Facts:
zibofa flaton flelagon; danostul flaton neklok; flogrir flaton drotul; flogrir flaton zeki
plostes flaton rito; giskom flaton stegis; nuvotran flaton dradin; truflu flaton lodos
brasur flaton zibofa; grapo flaton flogrir; moba flaton rures; notra flaton trizik
vagrobir flaton sufebrer; kazol flaton stegis; zevus flaton duzes; sirur flaton maski
sirur flaton brusta; tresos flaton zeki; lodos flaton rakobrur; lodos flaton gama
sastos flaton magrur; flegas flaton rupam; gama flaton lodos; rures flaton moba
flipluk flaton stadis; flipluk flaton brevek; gegretris flaton klekir; baflon flaton stumi
novor flaton grarum; novor flaton kliso; digam flaton vimasto; rupam flaton zukam
lameklok flaton drekor; griklurun flaton kleposan; griklurun flaton rures; brerin flaton figris
noben flaton flasem; zilok flaton kabar; grifle flaton zadrosas; grifle flaton stato
zifoflar flaton giskom; rakobrur flaton gama; drukel flaton mumo; mabrufik flaton gratril
mabrufik flaton vizos; flisim flaton zifoflar; mumo flaton peborir; mumo flaton sastos
suples flaton noben; gona flaton flogrir; nevom flaton stumi; roflumum flaton nuvotran
dradin flaton risas; grarum flaton novor; stegis flaton giskom; stegis flaton kazol
stadis flaton brevek; stadis flaton trovik; kleposan flaton moba; zukam flaton notra
zukam flaton trizik; lugrik flaton zifoflar; lugrik flaton stegis; maski flaton sirur
skifur flaton plodepi; rito flaton plostes; trodi flaton fide; trizik flaton notra
trizik flaton flegas; drudrukle flaton zama; mefloza flaton stestal; bikon flaton stadis
drufi flaton stato; vupem flaton vefu; zeki flaton gona; gunu flaton dradin
figris flaton drebrek; nukik flaton remul; brevek flaton stadis; stato flaton drufi
stato flaton stupli; peborir flaton sastos; peborir flaton drukel; gavo flaton mumo
klurul flaton nukik; klurul flaton remul; klurul flaton fleplom; beragar flaton fide
beragar flaton dreklem; vefu flaton drunor; zibofa dugis skobas; plodre dugis stogegim
sulin dugis tribrak; fopu dugis veker; danostul dugis pladrek; flogrir dugis tribrak
klotugak dugis neris; suflon dugis nakas; plostes dugis gasto; dofa dugis legres
pemi dugis dite; mifebus dugis plodre; duzes dugis flagek; pladrek dugis teza
giskom dugis bipal; nuvotran dugis pladrek; brusta dugis fuvir; mostis dugis libram
truflu dugis diflestuk; risas dugis pladrek; nutren dugis tribrak; brasur dugis skobas
brofastor dugis skeme; stinastal dugis skeme; pastimo dugis suflon; grapo dugis tribrak
moba dugis neris; notra dugis seleste; kliso dugis plodre; vagrobir dugis dinis
bipal dugis pobir; stestal dugis mepaklel; fide dugis breker; kazol dugis bipal
zevus dugis flagek; libram dugis teza; stamim dugis skobas; sirur dugis fuvir
skigruk dugis veker; gasto dugis nakas; tresos dugis tribrak; lodos dugis diflestuk
drebrek dugis pobir; sastos dugis veker; pobir dugis fuvir; flegas dugis seleste
toklo dugis dite; fleplom dugis sulin; gama dugis diflestuk; rures dugis neris
remul dugis sulin; flipluk dugis skeme; stumi dugis dinis; gegretris dugis flagek
baflon dugis dinis; kabar dugis popela; novor dugis plodre; veker dugis nakas
digam dugis libram; rupam dugis seleste; lameklok dugis popela; griklurun dugis neris
brerin dugis pobir; noben dugis dofa; braplilon dugis popela; stupli dugis nakas
fleruk dugis ruguk; zilok dugis popela; grifle dugis nakas; klagrer dugis dofa
brodris dugis nutren; zifoflar dugis bipal; rakobrur dugis diflestuk; drunor dugis braplilon
drukel dugis veker; mabrufik dugis stogegim; vizos dugis stogegim; flisim dugis bipal
flagek dugis legres; trago dugis stogegim; magrur dugis veker; lefim dugis dubem
gratril dugis stogegim; mumo dugis veker; suples dugis dofa; gona dugis tribrak
vobun dugis braplilon; nevom dugis dinis; roflumum dugis pladrek; plopluvor dugis fleruk
dradin dugis pladrek; grarum dugis plodre; stegis dugis bipal; stadis dugis skeme
kleposan dugis neris; zukam dugis seleste; flasem dugis dofa; popela dugis ruguk
dubem dugis fuvir; lugrik dugis bipal; trovik dugis skeme; diflestuk dugis stogegim
plavu dugis stogegim; neklok dugis pladrek; maski dugis fuvir; skobas dugis neris
plodepi dugis fleruk; skifur dugis fleruk; nozur dugis ruguk; rito dugis gasto
grasuk dugis dinis; trodi dugis breker; trizik dugis seleste; skuflan dugis mepaklel
drudrukle dugis dinis; vimasto dugis libram; dinis dugis tribrak; breker dugis pluki
mefloza dugis mepaklel; bikon dugis skeme; drufi dugis nakas; vupem dugis braplilon
plofivo dugis fuvir; dite dugis pluki; dreklem dugis breker; seleste dugis neris
zeki dugis tribrak; gunu dugis pladrek; fegror dugis klotugak; figris dugis pobir
nukik dugis sulin; brevek dugis skeme; flelagon dugis skobas; drotul dugis tribrak
stato dugis nakas; peborir dugis veker; drekor dugis popela; pubrun dugis flagek
gavo dugis veker; klurul dugis sulin; zadrosas dugis nakas; zama dugis dinis
sufebrer dugis dinis; ganuzi dugis dofa; klekir dugis flagek; beragar dugis breker
vefu dugis braplilon; plustote dugis stogegim

Known rows:
stato: 0 19 7 1 -6 -1 -12 5 11 7 0 4 0 -21 1 8 12 2 -13 -4 3 0 12 -3 16 1 14
stupli: 5 15 -3 -17 6 -12 -15 6 22 18 2 9 -9 -19 16 -7 30 -6 -5 -1 5 -15 11 -2
 25 5 21
dite: 2 -1 1 -9 -9 -1 -1 -2 -10 -10 0 -1 15 12 11 -2 3 6 1 -6 -3 -5 -1 4 -3 -8
 3
lefim: -1 -3 1 1 2 0 -1 1 0 3 -2 0 -6 -3 1 3 -2 -3 3 3 3 3 1 0 2 4 1
kleposan: -28 26 -25 0 -2 25 3 9 0 -2 -9 -6 0 -13 -2 -21 -5 2 13 1 -3 -6 -14 -2 -3
 10 3
drunor: 9 43 11 -44 -1 -26 -7 9 16 20 12 1 -39 -23 -7 21 -5 7 18 -10 -6 -49 19
 -5 25 2 32
pladrek: 2 -13 8 -13 -22 5 -11 -8 -5 -7 3 -1 20 18 9 -13 -4 0 -2 -5 1 -14 7 0 3
 -5 -6
sufebrer: -7 9 -49 -2 20 10 8 -4 19 0 1 7 7 -15 28 -35 35 -12 -6 11 16 -7 5 10 22
 18 5
pobir: 2 -10 2 -9 -7 -1 -4 1 -19 -13 -6 -2 4 7 24 8 -1 2 13 -3 7 6 4 9 3 -4 10
skifur: -9 9 62 15 -2 -7 -17 3 -11 -30 16 -10 12 -17 -11 10 -17 5 -15 22 13 28
 -35 -24 -9 0 -4
flelagon: 21 -16 -2 -14 14 -14 -13 -2 13 29 3 8 -24 -12 9 -1 21 -9 -3 -8 -13 -18 5
 6 4 -4 23
trovik: -2 -5 -14 -19 16 -10 2 1 11 9 1 8 -11 7 7 -18 11 -10 13 8 5 -11 -7 -2 7
 9 -3
remul: 3 -32 16 -35 81 -6 17 9 34 21 -26 -12 11 35 -14 -56 13 8 47 36 -14 -19
 38 2 -10 -12 18
kabar: -11 29 -24 -26 -1 -7 7 8 13 13 6 3 -27 -8 5 -8 9 -2 20 -6 6 -40 2 3 20
 15 15
gavo: -19 13 44 43 -19 18 -25 13 1 -16 -6 -17 17 -15 -7 -11 8 5 -19 9 5 31 -14
 -12 -13 -7 11
plofivo: -1 -4 0 1 3 0 -1 2 -1 3 -3 0 -8 -5 3 4 -2 -4 4 3 4 4 2 0 2 4 2
gratril: -2 19 -52 -28 -8 -21 6 7 10 16 5 13 -39 17 14 -11 6 -19 27 -9 -5 -31 -20
 0 3 15 -16

Rows:
No name comes twice in this set of rows, the named rows included.
25 -11 -20 2 29 1 8 -12 20 23 -3 6 5 -19 12 2 27 -2 -23 -2 -2 -10 49 19
 23 0 22 => stumi
-16 17 -30 35 -3 33 15 -6 -4 -19 -4 -6 26 -20 1 -3 -1 3 -22 5 13 22 7 8
 5 11 -8 => vagrobir
5 4 -15 -40 35 -28 7 -6 11 4 13 24 6 -6 25 1 18 -16 -12 18 11 -5 -9 -6
 31 21 -15 => kliso
-16 15 -19 21 -7 43 10 -10 0 1 -10 -1 42 -34 1 19 -6 6 -45 -5 8 2 48 15
 34 16 2 => danostul
25 -22 6 -28 48 -30 5 -18 11 -5 18 21 11 -7 12 -2 17 -7 -13 27 20 17 -6
 -10 21 7 -12 => zama
0 50 31 -8 -23 -3 0 7 -7 0 7 -12 -19 -28 -34 51 -41 23 2 -17 -9 -20 22
 -7 9 -5 18 => vupem
12 -8 17 24 -10 9 -6 -4 -9 9 -2 -5 -5 -18 -19 30 -15 6 -19 -14 -17 11 7
 3 -14 -12 9 => brasur
-9 5 23 7 4 -5 -32 14 24 4 0 -3 -2 -10 21 -42 45 -10 -2 15 9 1 -17 -10 4
 0 26 => magrur
-5 -25 36 2 59 17 25 7 12 1 -31 -26 29 29 -42 -24 -23 24 31 29 -17 11 40
 0 -28 -19 4 => klurul
1 2 43 -22 22 -30 -23 4 12 -11 21 3 -8 -11 15 -21 19 -10 1 28 17 0 -38
 -22 8 7 10 => plodepi
-32 30 -17 18 -14 36 6 8 -10 -13 -12 -12 10 -16 -16 -4 -23 10 5 -2 -4 8
 -13 -2 -12 6 -5 => griklurun
6 -52 -27 35 -12 9 23 -13 -23 2 -6 8 -9 24 -8 25 -14 -9 -3 -12 7 33 -3
 15 -14 2 -34 => brerin
-21 36 -5 11 -24 16 13 7 -10 -7 1 -11 -8 -13 -23 22 -27 14 4 -12 1 -11 5
 1 3 7 1 => zilok

The same things again, as new rows of numbers:
Known rows:
maski: -3 1 -2 1 -4 -2 1 -4 -5 -6 -7 -4 0 2 -3 -3 1 4 9 10 -8 -3 -6 4 12 -2 11
 0 -14 0 -7 4 3 4 -6 -3 3 6 -2 1 0 -11 2 7
sirur: -1 0 3 -2 -8 -1 -1 0 3 -8 -5 2 -5 2 -2 -2 0 12 11 5 -2 -6 -5 4 10 -1 2
 -5 -12 4 0 6 6 -1 -5 -6 0 4 1 1 -2 -10 8 9
klotugak: -1 1 9 -1 14 5 -12 -11 17 8 15 -4 0 12 -4 1 -6 3 0 -3 -6 3 11 -10 -6 -2
 18 6 4 17 10 -16 0 21 1 2 0 -15 -6 -8 4 10 2 -6
fegror: 0 2 7 1 3 1 -10 -11 2 1 1 -4 -1 10 -6 4 4 0 2 -3 -5 -1 -1 -3 -6 6 6 2 5
 5 -2 -5 0 5 4 -3 4 -6 -5 5 8 5 -1 2
moba: -1 -1 7 4 5 2 -13 -14 -3 -1 -2 -13 0 9 -10 4 4 -4 0 -1 -10 -2 -1 -1 -7 8
 15 8 3 6 -7 -8 -4 10 4 0 8 -6 -9 7 9 4 -3 0
duzes: -2 2 -6 4 6 -1 3 -8 -17 1 -9 -13 7 -2 -4 0 2 -15 -4 8 -12 4 -3 2 -1 1 14
 12 -2 -6 -16 -4 -4 7 0 5 7 3 -7 2 3 -1 -11 -2
gona: -24 27 -24 14 -14 -57 -13 -24 -6 79 27 25 15 -21 14 -24 26 28 18 11 31
 42 18 -13 -40 36 -3 -47 8 -51 27 9 24 2 21 9 -49 43 6 4 1 -18 -23 -11
mumo: 4 29 -1 17 10 22 14 37 4 1 23 37 42 -13 44 -5 -1 -23 32 11 1 35 -42 -21
 57 6 -50 33 56 13 29 -5 -8 -45 -15 -38 45 8 5 -33 47 46 -32 11
braplilon: 2 2 -10 -16 8 6 18 13 -2 12 -11 -3 -2 -18 9 8 -37 1 -12 -3 4 7 16 -5 -7
 -14 -14 16 -6 1 -8 -5 10 4 0 20 -5 0 -2 -26 -26 2 9 -16
drudrukle: -5 -18 4 3 -15 -5 -5 13 15 -8 8 0 -6 1 10 -1 14 4 0 -8 12 -17 4 1 6 2
 -25 -18 8 -5 15 0 -4 -7 7 10 -11 3 -1 18 2 -7 13 -1
libram: -1 -1 0 -4 9 5 0 0 8 5 7 -2 0 -1 1 0 -12 2 -2 -1 -1 3 10 -4 0 -7 8 6 -3
 9 6 -7 1 12 -2 7 -3 -6 -2 -11 -6 3 3 -8
skobas: -2 2 11 0 15 5 -16 -16 17 9 16 -5 0 16 -7 2 -4 3 2 -4 -7 2 11 -11 -8 0
 21 6 6 18 9 -18 0 24 3 0 2 -18 -7 -6 7 12 1 -5
bikon: 3 -30 44 -6 -22 2 -27 28 18 -9 -9 14 -25 -19 -3 -7 -18 41 9 -32 -3 -45
 -15 32 -9 40 -20 -7 12 29 11 10 8 -5 2 9 -3 -6 -10 -3 0 -8 44 12
kabar: 0 4 -12 -4 5 -1 14 1 -24 6 -21 -14 6 -13 1 5 -13 -15 -11 7 -8 6 1 1 -5
 -5 -1 18 -5 -12 -25 -2 1 2 1 14 6 7 -7 -8 -10 -1 -6 -8
grarum: 1 2 1 0 -1 0 -2 -6 -10 -1 -11 -7 -1 1 -5 6 -1 -4 -1 0 -5 -2 -4 1 -7 5 0
 5 1 -2 -13 -1 1 -2 3 1 6 1 -6 4 2 0 -1 2
roflumum: 5 -14 24 -7 -13 7 -16 9 13 -10 -7 2 -20 -3 -5 6 -13 26 6 -19 6 -23 -5 11
 -9 18 -16 -6 3 17 6 6 3 -9 4 2 -3 -3 -3 4 -3 -4 25 6
brodris: -5 -9 -2 5 -5 -4 -1 4 1 -3 3 -6 2 0 6 -2 11 -6 -3 0 2 -7 2 1 5 0 -7 -5 3
 -7 3 -2 -5 1 4 9 -4 4 -4 10 3 -4 1 -3

Rows:
No name comes twice in this set of rows, the named rows included.
-8 -14 -5 9 -2 -6 1 3 -8 -4 0 -14 6 -3 5 -5 13 -15 -7 4 -5 -9 2 5 6 0 2
 0 0 -10 -4 -5 -10 8 3 16 -1 6 -8 14 3 -7 -3 -6 => nukik
-9 4 -6 -1 -4 -2 7 -1 12 -7 3 6 -1 5 2 -13 -8 20 25 23 -9 0 -2 2 36 -18
 26 -4 -35 11 7 3 14 18 -22 -7 -1 9 1 -16 -10 -21 12 11 => bipal
-27 29 -31 19 -7 -59 -8 -29 -19 80 23 15 24 -24 13 -25 29 13 12 20 20 47
 16 -12 -37 33 11 -37 5 -56 16 5 18 11 18 13 -44 46 1 4 4 -18 -35 -14 => drotul
-15 -25 -8 9 -1 -7 3 15 16 -1 21 -11 8 -3 19 -10 14 -13 -9 2 5 -11 17 -4
 17 -12 -8 -10 4 -7 21 -13 -11 16 4 28 -15 2 -7 11 -1 -7 4 -16 => dinis
-11 -12 -13 13 4 -8 5 -2 -21 -2 -4 -24 14 -6 4 -7 17 -30 -11 14 -15 -3 1
 5 9 -2 17 10 -2 -16 -14 -9 -14 15 1 20 4 9 -13 13 6 -8 -14 -9 => fleplom
10 11 -14 -15 -5 44 -6 -53 31 -40 12 -46 -29 62 -10 59 -5 15 18 1 45 26
 19 -51 -11 -32 -15 -7 -29 8 25 -3 -30 -38 19 -20 -9 8 19 46 -10 9 -16
 -5 => zukam
7 -1 14 -8 -12 3 -10 3 11 -6 -5 8 -16 5 -4 10 -5 20 6 -14 10 -11 -3 1
 -10 9 -23 -10 5 7 4 5 9 -15 7 -6 -2 -4 2 5 -1 2 17 7 => mabrufik
-3 -2 -6 5 7 0 3 -7 -18 0 -9 -16 7 -3 -3 -1 2 -15 -5 8 -14 2 -3 4 1 1 19
 14 -5 -5 -15 -4 -7 9 -1 7 8 4 -8 2 2 -3 -10 -4 => dreklem
-2 3 1 7 10 -1 -9 -18 -12 4 -3 -17 7 8 -10 2 8 -14 -2 6 -16 3 -2 -2 -6 5
 23 13 3 1 -14 -11 -5 15 3 1 11 -4 -12 6 11 5 -12 -1 => flelagon
5 -7 15 -8 -11 5 -10 7 17 -7 0 8 -16 3 -2 6 -7 22 5 -15 12 -13 -1 2 -6 7
 -18 -11 2 11 12 6 4 -12 4 -4 -6 -4 4 3 -3 -1 19 6 => beragar

The same things again, as new rows of numbers:
Known rows:
nevom: 3 -51 23 19 -23 6 -17 -8 7 16 5 16 16 -4 0 4 -4 -12 3 32 16 7 -8 -18 -7
 2 16 -4 13 -1 -1 -3 0 -2 -23 -26 18 8 -5 31 0
zilok: -2 -35 18 1 -25 -2 -25 -10 0 0 3 24 7 -1 -3 7 -3 -14 2 23 13 2 -11 -11
 -16 0 13 16 16 -6 -2 2 -3 -9 -28 -1 20 -1 -2 33 15
moba: -6 -23 5 -9 -27 16 -13 -4 12 6 -2 -3 16 6 2 -2 -4 -7 2 25 17 3 -2 -10
 -10 -10 18 22 9 1 -11 0 3 -4 -18 -17 19 0 -9 25 3
fuvir: -3 -28 13 8 -24 8 -14 -9 7 0 -3 3 -3 4 1 -5 -1 -14 -2 16 14 4 -6 -12 -12
 -8 16 18 13 3 -5 -6 6 -3 -20 -12 22 1 -3 22 5
maski: -5 -27 12 5 -26 11 -13 -8 8 -1 -4 1 -5 3 1 -5 -2 -14 -2 15 14 3 -6 -12
 -12 -8 16 20 13 3 -3 -6 6 -3 -19 -14 23 1 -3 21 4
sirur: -1 -30 14 9 -24 4 -16 -9 6 0 -3 10 -4 1 -1 -5 -4 -11 -1 16 12 5 -8 -13
 -10 -6 15 20 13 2 -4 -6 6 -3 -21 -11 22 4 -3 23 4
baflon: 3 -51 23 18 -23 6 -17 -8 7 16 5 15 16 -4 0 5 -4 -12 3 32 16 8 -7 -18 -7
 2 16 -4 13 -1 -1 -3 1 -2 -23 -25 18 8 -5 31 0
bikon: 8 -49 27 -17 -48 -42 -25 -15 8 21 9 31 -26 1 -7 -19 13 -25 -16 24 24 3
 -9 -15 2 -15 -4 11 12 14 -2 9 5 3 -14 4 -2 3 -32 28 7
mepaklel: -3 -32 13 5 -25 11 -14 -7 8 2 0 0 10 5 2 -2 0 -15 -2 21 14 8 -6 -12 -13
 -8 16 13 13 2 -7 -2 4 -5 -19 -8 20 -1 -7 25 5
plostes: -4 -39 7 -2 -24 13 -12 -5 8 -9 -1 3 10 4 4 -4 3 -15 1 18 15 14 -6 -13
 -16 -3 14 12 10 -1 0 -3 13 -5 -21 9 20 -2 -13 25 0
diflestuk: -2 -37 15 4 -30 5 -11 -11 13 10 -2 6 14 3 6 -2 -5 -18 -5 19 10 9 -11 -12
 -16 -11 20 18 13 8 -7 0 2 -8 -17 7 21 4 -4 22 6
trodi: 2 -39 13 7 -23 2 -18 -8 7 3 -1 16 15 1 -2 -1 -6 -9 -1 20 10 12 -9 -14 -8
 -5 15 19 14 -2 -8 -1 2 -5 -23 -7 19 10 -8 29 5
mabrufik: 6 -46 17 11 -26 -9 -19 -12 10 10 -1 27 19 -2 0 -2 -10 -11 -1 22 6 14 -15
 -15 -9 -6 16 19 15 3 -9 -1 2 -7 -23 8 19 12 -4 27 6
drebrek: -12 -16 11 3 -28 19 -8 -8 8 -5 -8 -10 -21 5 3 -7 0 -15 -4 9 17 -4 -3 -10
 -16 -12 17 24 12 7 0 -9 9 -1 -16 -20 26 -3 0 16 2
dofa: -4 -36 14 9 -20 11 -16 -1 8 -2 -2 -7 11 8 2 -7 2 -16 -4 13 10 15 -7 -13
 -8 -14 13 19 16 4 -10 -4 -3 -5 -16 -20 22 -4 -11 29 11
zadrosas: -16 -26 4 -25 -22 35 -3 -1 11 -12 -9 -14 10 4 10 -2 -8 -4 4 2 2 4 3 -13
 -24 -5 17 16 11 -7 2 8 4 -4 -17 -16 23 15 -18 26 -7
suflon: -4 -38 8 -1 -24 11 -12 -5 8 -7 -1 3 10 5 3 -4 3 -15 1 19 14 13 -6 -12
 -15 -4 14 12 11 0 0 -4 12 -5 -20 7 19 -2 -12 25 1

Rows:
No name comes twice in this set of rows, the named rows included.
-13 -33 18 3 -30 35 -4 -3 10 11 2 -25 7 5 8 6 6 -21 -2 26 25 -3 1 -13
 -19 -6 22 -5 10 4 1 0 -1 -1 -12 -35 22 -6 -6 23 -1 => stumi
-9 -26 11 -2 -28 23 -9 -6 10 0 -2 -15 7 8 5 0 3 -18 -4 17 18 4 -4 -10
 -17 -11 18 14 11 4 -6 -1 3 -5 -14 -13 22 -5 -8 22 5 => stestal
5 -30 7 1 -23 -2 -21 -6 10 12 3 17 21 2 -3 -6 -7 -2 7 34 15 8 -6 -11 -2
 -7 15 22 10 0 -16 -3 6 -5 -24 -11 14 4 -8 28 5 => brasur
-4 -22 14 11 -24 5 -14 -10 6 -3 -7 7 -24 1 -1 -10 -3 -13 -1 11 14 -1 -7
 -12 -11 -9 15 25 14 6 0 -13 11 -1 -22 -17 25 2 3 17 2 => bipal
-12 -19 10 -1 -28 22 -7 -6 9 -3 -5 -14 -8 7 4 -3 2 -17 -4 12 18 -1 -3
 -10 -17 -12 18 19 12 5 -3 -5 6 -3 -15 -17 25 -5 -4 18 3 => brusta
13 -54 29 -14 -47 -50 -28 -16 7 23 10 41 -25 -1 -9 -19 11 -24 -15 25 22
 5 -11 -16 5 -13 -6 11 12 13 -2 8 5 3 -17 6 -3 6 -32 29 7 => flipluk
0 -35 17 4 -25 -1 -23 -10 2 1 2 22 9 0 -3 4 -4 -13 2 22 13 5 -11 -12 -14
 -1 14 16 15 -5 -4 1 0 -8 -27 -3 19 1 -4 32 12 => skifur
-17 -18 15 -16 -32 21 -16 -7 2 -5 1 -6 -1 5 3 12 4 -22 -1 18 21 -8 -6 -6
 -28 -5 17 17 14 -4 2 7 -6 -9 -21 -9 24 -14 -2 29 16 => drunor
0 -41 16 5 -30 0 -13 -12 13 12 -3 12 16 1 5 -2 -8 -15 -4 19 8 10 -13 -13
 -14 -10 19 21 13 7 -7 1 2 -8 -18 11 21 8 -3 23 6 => novor
-17 -29 14 -3 -31 40 -1 -2 11 8 0 -33 5 7 9 6 7 -21 -4 22 25 -5 2 -12
 -20 -8 23 0 9 4 0 1 -1 -1 -10 -35 24 -7 -7 22 -1 => remul
-4 -35 24 -30 -54 -20 -15 -11 11 18 6 -2 -35 8 0 -18 21 -33 -21 20 32 -6
 -4 -11 -6 -22 0 10 9 18 0 11 4 3 -5 -4 0 -9 -33 21 7 => trovik
-4 -37 15 1 -32 7 -10 -11 14 11 -4 4 15 3 7 -1 -6 -18 -5 18 10 8 -11 -12
 -17 -12 21 20 13 8 -7 2 2 -8 -16 7 22 4 -4 22 6 => grarum
-1 -27 7 -4 -25 10 -16 -5 11 7 -1 6 18 4 0 -3 -6 -4 3 26 15 6 -4 -11 -7
 -8 17 22 10 -1 -11 -1 3 -4 -21 -15 18 3 -8 26 3 => kleposan

